Here is a tiny trained network, its code and every weight. The questions are about switching its units off for an input and a target symbol, where a switched-off unit gives its printed mean instead of its output.

import numpy as np


def w(rows, s, z=0):
    codes = np.array(rows[::2]) - 128.0
    scale = np.full(codes.shape[1], s)
    scale[-1] = z or s
    return codes * scale


def norm(h):
    return h / np.sqrt((h * h).mean(-1, keepdims=True) + 1e-5)


def f(y):
    return np.maximum(y, 0)


def softmax(a):
    e = np.exp(a - a.max(-1, keepdims=True))
    return e / e.sum(-1, keepdims=True)


def log_softmax(a):
    a = a - a.max(-1, keepdims=True)
    return a - np.log(np.exp(a).sum(-1, keepdims=True))


def net(x, mask):
    ids = ['αγεζθξφ'.index(c) for c in x.split()]
    T = len(ids)
    res = E[ids] + P[:T]
    u = 0
    for l in range(3):
        q, k, v = (norm(res) @ M[l].T for M in (Q, K, V))
        z = softmax(np.where(np.tri(T) > 0, q @ k.T / 3**0.5, -1e9)) @ v
        res = res + np.where(mask[u], z, O[l][:, -1]) @ O[l][:, :-1]
        u += 1
        y = f(norm(res) @ A[l][:, :-1].T + A[l][:, -1])
        res = res + np.where(mask[u : u + 8], y, B[l][:, -1]) @ B[l][:, :-1]
        u += 8
    return log_softmax(norm(res)[-1] @ U[:, :-1].T + U[:, -1])


Q, K, V, O, A, B = {}, {}, {}, {}, {}, {}
E = w([
[162,83,114,70],'α',
[158,80,139,78],'γ',
[20,119,7,138],'ε',
[135,91,247,235],'ζ',
[76,102,160,71],'θ',
[140,122,121,62],'ξ',
[127,186,91,171],'φ',
],0.015)
P = w([
[119,107,149,155],'0',
[132,2,101,215],'1',
[81,101,21,157],'2',
[96,123,67,146],'3',
[101,199,192,117],'4',
[157,155,142,114],'5',
[177,127,69,111],'6',
[132,62,88,156],'7',
[108,173,64,63],'8',
[145,133,104,111],'9',
],0.0091)
Q[0] = w([
[107,48,132,123],'0.h0',
[165,83,12,159],'0.h0',
[71,19,52,171],'0.h0',
],0.011)
K[0] = w([
[108,89,135,69],'0.h0',
[150,223,149,89],'0.h0',
[59,168,151,6],'0.h0',
],0.011)
V[0] = w([
[77,104,4,148],'0.h0',
[104,125,92,136],'0.h0',
[142,143,108,103],'0.h0',
],0.003)
O[0] = w([
[142,186,36,3,108],'0.h0',
[122,119,134,113,97],'0.h0',
[168,75,99,133,3],'0.h0',
],0.0019,0.00037)
A[0] = w([
[165,215,139,150,39],'0.n0',
[149,185,79,105,3],'0.n1',
[94,128,191,98,94],'0.n2',
[208,177,85,192,104],'0.n3',
[254,168,162,89,136],'0.n4',
[104,217,162,183,71],'0.n5',
[234,131,133,132,115],'0.n6',
[89,157,99,81,86],'0.n7',
],0.011,0.0028)
B[0] = w([
[170,197,68,112,162],'0.n0',
[109,48,99,107,164],'0.n1',
[114,163,164,108,194],'0.n2',
[143,157,69,182,193],'0.n3',
[161,165,70,54,228],'0.n4',
[250,134,160,84,252],'0.n5',
[74,94,84,81,218],'0.n6',
[147,81,107,130,184],'0.n7',
],0.013,0.0033)
Q[1] = w([
[3,46,128,125],'1.h0',
[200,76,249,87],'1.h0',
[177,103,131,103],'1.h0',
],0.013)
K[1] = w([
[9,115,161,106],'1.h0',
[165,30,187,149],'1.h0',
[211,129,223,120],'1.h0',
],0.012)
V[1] = w([
[126,195,184,50],'1.h0',
[2,253,141,94],'1.h0',
[120,171,163,91],'1.h0',
],0.0041)
O[1] = w([
[143,106,169,129,89],'1.h0',
[202,193,253,204,1],'1.h0',
[146,117,159,128,104],'1.h0',
],0.0057,0.0039)
A[1] = w([
[120,95,162,75,79],'1.n0',
[161,130,100,149,98],'1.n1',
[185,78,171,140,124],'1.n2',
[157,197,150,98,23],'1.n3',
[7,154,119,130,107],'1.n4',
[126,194,96,162,20],'1.n5',
[38,103,189,93,7],'1.n6',
[158,114,184,107,25],'1.n7',
],0.017,0.0019)
B[1] = w([
[173,129,179,185,190],'1.n0',
[78,135,123,112,159],'1.n1',
[66,196,104,147,254],'1.n2',
[188,143,175,176,158],'1.n3',
[154,110,66,6,150],'1.n4',
[185,74,86,166,148],'1.n5',
[60,122,191,86,152],'1.n6',
[149,160,127,84,190],'1.n7',
],0.018,0.008)
Q[2] = w([
[173,173,78,160],'2.h0',
[108,146,87,78],'2.h0',
[167,2,109,166],'2.h0',
],0.027)
K[2] = w([
[140,120,59,201],'2.h0',
[56,130,56,92],'2.h0',
[238,253,126,80],'2.h0',
],0.022)
V[2] = w([
[254,75,78,139],'2.h0',
[130,182,215,118],'2.h0',
[115,19,225,18],'2.h0',
],0.011)
O[2] = w([
[234,81,155,217,134],'2.h0',
[149,207,134,64,3],'2.h0',
[145,125,246,45,72],'2.h0',
],0.011,0.0029)
A[2] = w([
[72,195,123,181,183],'2.n0',
[185,182,111,158,4],'2.n1',
[112,91,105,204,145],'2.n2',
[63,162,134,91,139],'2.n3',
[109,142,220,127,126],'2.n4',
[145,214,46,57,144],'2.n5',
[42,205,206,253,175],'2.n6',
[162,127,129,68,107],'2.n7',
],0.017,0.0029)
B[2] = w([
[140,142,205,187,213],'2.n0',
[89,144,111,132,152],'2.n1',
[137,185,110,85,173],'2.n2',
[195,158,120,126,189],'2.n3',
[99,118,57,111,175],'2.n4',
[93,43,93,116,216],'2.n5',
[2,136,224,244,253],'2.n6',
[107,170,155,122,158],'2.n7',
],0.028,0.013)
U = w([
[209,51,170,157,68],'α',
[99,204,148,18,117],'γ',
[142,128,112,109,60],'ε',
[36,46,43,87,59],'ζ',
[72,136,163,176,253],'θ',
[178,211,133,110,92],'ξ',
[179,167,11,208,85],'φ',
],0.012,0.0056)

Each question gives the input, a string of symbols that net reads in full, and the target symbol t.
The units are the heads (3 rows each of Q, K, V and O) and the neurons (one row each of A and B). Each row of codes is followed by its name. A weight is (code - 128) times the scale printed after its matrix; where a second scale follows, it is the last column's (O, A, B and U).
mask holds one flag per unit, layer by layer, with each layer's heads first. A switched-off unit (its flag False) gives its mean, the last column of its rows in O or B, instead of its output. The means were averaged over made-up inputs and are rounded, as every weight is.
A unit's drop is (log p(t) with every unit on - log p(t) with that unit switched off) / (log p(t) with every unit on - log p(t) with every unit switched off).
The circuit of an input: a set's keep is (log p(t) with only the set's units on - log p(t) with every unit switched off) / (log p(t) with every unit on - log p(t) with every unit switched off). Starting from the 12 units with the biggest drops (on a tie, the unit counted first), units are removed one at a time, each time the one whose removal leaves the highest keep (on an exact tie, the one counted first), for as long as the keep stays at least 0.8.
units of the circuit, in order: the units of the circuit, biggest drop first
most important unit: the unit with the biggest drop
k most important neurons: the k neurons with the biggest drops, biggest first
top k neurons in layer l: the k neurons of layer l with the biggest drops, biggest first
input ζ ζ α ζ ζ φ α, target ζ: 2 most important neurons : (1.n3 0.n5)
input ζ φ α ζ ξ γ, target α: units of the circuit, in order : (1.n2 2.n6 2.n4)
input ζ θ ζ γ α ζ φ φ ζ α, target φ: units of the circuit, in order : (2.h0 2.n6 1.n2)
input α ζ ζ ζ φ φ ξ ζ ξ, target φ: top 2 neurons in layer 2 : (2.n6 2.n5)
input ζ ξ φ ζ ζ γ, target φ: units of the circuit, in order : (2.h0 2.n6)
input φ α α, target φ: most important unit : 2.h0
input γ ε γ, target γ: 3 most important neurons : (1.n2 2.n6 0.n4)
input ζ ζ φ φ γ α α ξ, target γ: 3 most important neurons : (1.n2 0.n4 2.n6)
input α φ ζ ζ ζ ξ α γ, target ζ: 2 most important neurons : (1.n7 0.n5)
input φ ζ α α ξ, target ζ: 4 most important neurons : (2.n5 1.n2 2.n6 0.n4)
input ξ ε α, target ξ: 4 most important neurons : (2.n5 2.n6 1.n2 0.n4)
input ξ ζ φ α, target ξ: top 3 neurons in layer 0 : (0.n4 0.n2 0.n1)
input ζ α α γ ζ ζ α ζ γ, target ζ: 3 most important neurons : (0.n7 1.n7 1.n0)
input α φ α φ ζ φ, target φ: most important unit : 2.h0
input α α α ζ ζ φ α ξ ξ α, target α: 3 most important neurons : (1.n2 0.n4 1.n5)
input ζ ζ ζ α φ ε ζ γ, target φ: 2 most important neurons : (2.n6 1.n2)
input ζ ζ α ζ ζ α, target α: top 4 neurons in layer 2 : (2.n6 2.n2 2.n4 2.n5)
input ζ φ φ ξ ξ, target φ: 2 most important neurons : (0.n4 1.n2)
input ε φ α α γ ζ ξ, target α: top 2 neurons in layer 0 : (0.n4 0.n3)
input φ ζ ζ θ θ, target γ: most important unit : 1.n6
